[[110 119 150]
 [146 139 137]
 [124 128 126]
 [120 143 118]
 [104 137 117]]
->
[110 139 126]

[[115 113 112]
 [114 120 149]
 [130 127 102]
 [129 103 124]
 [148 118 115]]
->
[115 120 102]

[[122 131 116 134]
 [133 156 136 116]]
->
[122 156]

[[134 126 132 121]
 [113 102 138 121]
 [111 104 141 116]
 [109 111 136 136]
 [130 132 113 109]]
->
[134 102 141 136]

[[152 139 113]
 [109 121 131]
 [139 118 115]
 [143 132 120]
 [123 147 120]]
->
[152 121 115]

[[129 125 117]
 [124 131 142]
 [120 146 135]
 [129 108 124]
 [117 151 144]]
->
[129 131 135]

[[118 149 126 115]
 [130 114 118 128]]
->
[118 114]

[[105 141 132 124]
 [148 131 138 132]
 [123 115 115 114]]
->
[105 131 115]
---
[[116 122 137 129 152 137 132 129]
 [134 121 137 130 118 131 130 122]
 [125 123 128 130 153 120 131 129]
 [142 129 130 127 117 129 120 141]
 [121 138 137 128 122 123 135 119]
 [130 119 127 129 142 141 127 131]
 [121 119 132 128 118 137 127 131]
 [129 132 130 134 131 133 130 127]]
->
[[132 129 116 122 137 129 152 137]
 [130 122 134 121 137 130 118 131]
 [131 129 125 123 128 130 153 120]
 [120 141 142 129 130 127 117 129]
 [135 119 121 138 137 128 122 123]
 [127 131 130 119 127 129 142 141]
 [127 131 121 119 132 128 118 137]
 [130 127 129 132 130 134 131 133]]

[[126 111 115 140 139 121 131]
 [115 133 120 128 122 116 134]
 [121 125 128 121 114 118 137]
 [131 131 133 111 131 135 118]
 [127 120 134 128 111 122 140]
 [131 131 128 116 134 133 118]
 [127 130 151 122 132 138 118]
 [119 127 130 120 117 119 133]]
->
[[121 131 126 111 115 140 139]
 [116 134 115 133 120 128 122]
 [118 137 121 125 128 121 114]
 [135 118 131 131 133 111 131]
 [122 140 127 120 134 128 111]
 [133 118 131 131 128 116 134]
 [138 118 127 130 151 122 132]
 [119 133 119 127 130 120 117]]

[[117 147 134 126 118 129 119 135 129 148 106 135 127 125 129 126]
 [139 132 139 112 154 109 128 140 118 131 147 127 144 119 115 144]
 [146 139 127 122 128 120 138 134 124 142 104 151 126 126 124 125]
 [144 125 117 132 119 134 137 118 128 129 116 134 117 131 130 118]
 [138 145 146 119 152 113 136 150 120 142 119 138 149 123 119 149]
 [124 113 122 137 129 140 129 116 135 113 152 110 127 134 135 129]]
->
[[129 126 117 147 134 126 118 129 119 135 129 148 106 135 127 125]
 [115 144 139 132 139 112 154 109 128 140 118 131 147 127 144 119]
 [124 125 146 139 127 122 128 120 138 134 124 142 104 151 126 126]
 [130 118 144 125 117 132 119 134 137 118 128 129 116 134 117 131]
 [119 149 138 145 146 119 152 113 136 150 120 142 119 138 149 123]
 [135 129 124 113 122 137 129 140 129 116 135 113 152 110 127 134]]

[[127 116 140 134 129 106  99 115 150]
 [157 106 133 111 135 114 126 125 138]
 [144 130 114 151 145 109 148 119 122]
 [156 125 107 118 116 146 131 111 126]]
->
[[115 150 127 116 140 134 129 106  99]
 [125 138 157 106 133 111 135 114 126]
 [119 122 144 130 114 151 145 109 148]
 [111 126 156 125 107 118 116 146 131]]

[[125 102 129 130 125 132 141 105]
 [100 146 136 137 112 147 120 129]
 [156 134 117 136 121 148 127 106]
 [125 151 108 148 111 120 144 132]]
->
[[141 105 125 102 129 130 125 132]
 [120 129 100 146 136 137 112 147]
 [127 106 156 134 117 136 121 148]
 [144 132 125 151 108 148 111 120]]

[[112 156 110 130 150 132 126 149]
 [131 146 120 136 144 135 130 151]
 [123 151 117 145 152 137 135 142]
 [142 123 145 149 123 131 131 117]
 [138 118 135 152 126 116 131 105]]
->
[[126 149 112 156 110 130 150 132]
 [130 151 131 146 120 136 144 135]
 [135 142 123 151 117 145 152 137]
 [131 117 142 123 145 149 123 131]
 [131 105 138 118 135 152 126 116]]

[[132 129 130 128]
 [127 122 135 132]
 [103 115 123 125]
 [128 138 133 120]
 [123 111 116 140]
 [137 130 124 131]
 [115 101 112 144]
 [121 128 133 121]
 [117 131 133 119]]
->
[[130 128 132 129]
 [135 132 127 122]
 [123 125 103 115]
 [133 120 128 138]
 [116 140 123 111]
 [124 131 137 130]
 [112 144 115 101]
 [133 121 121 128]
 [133 119 117 131]]
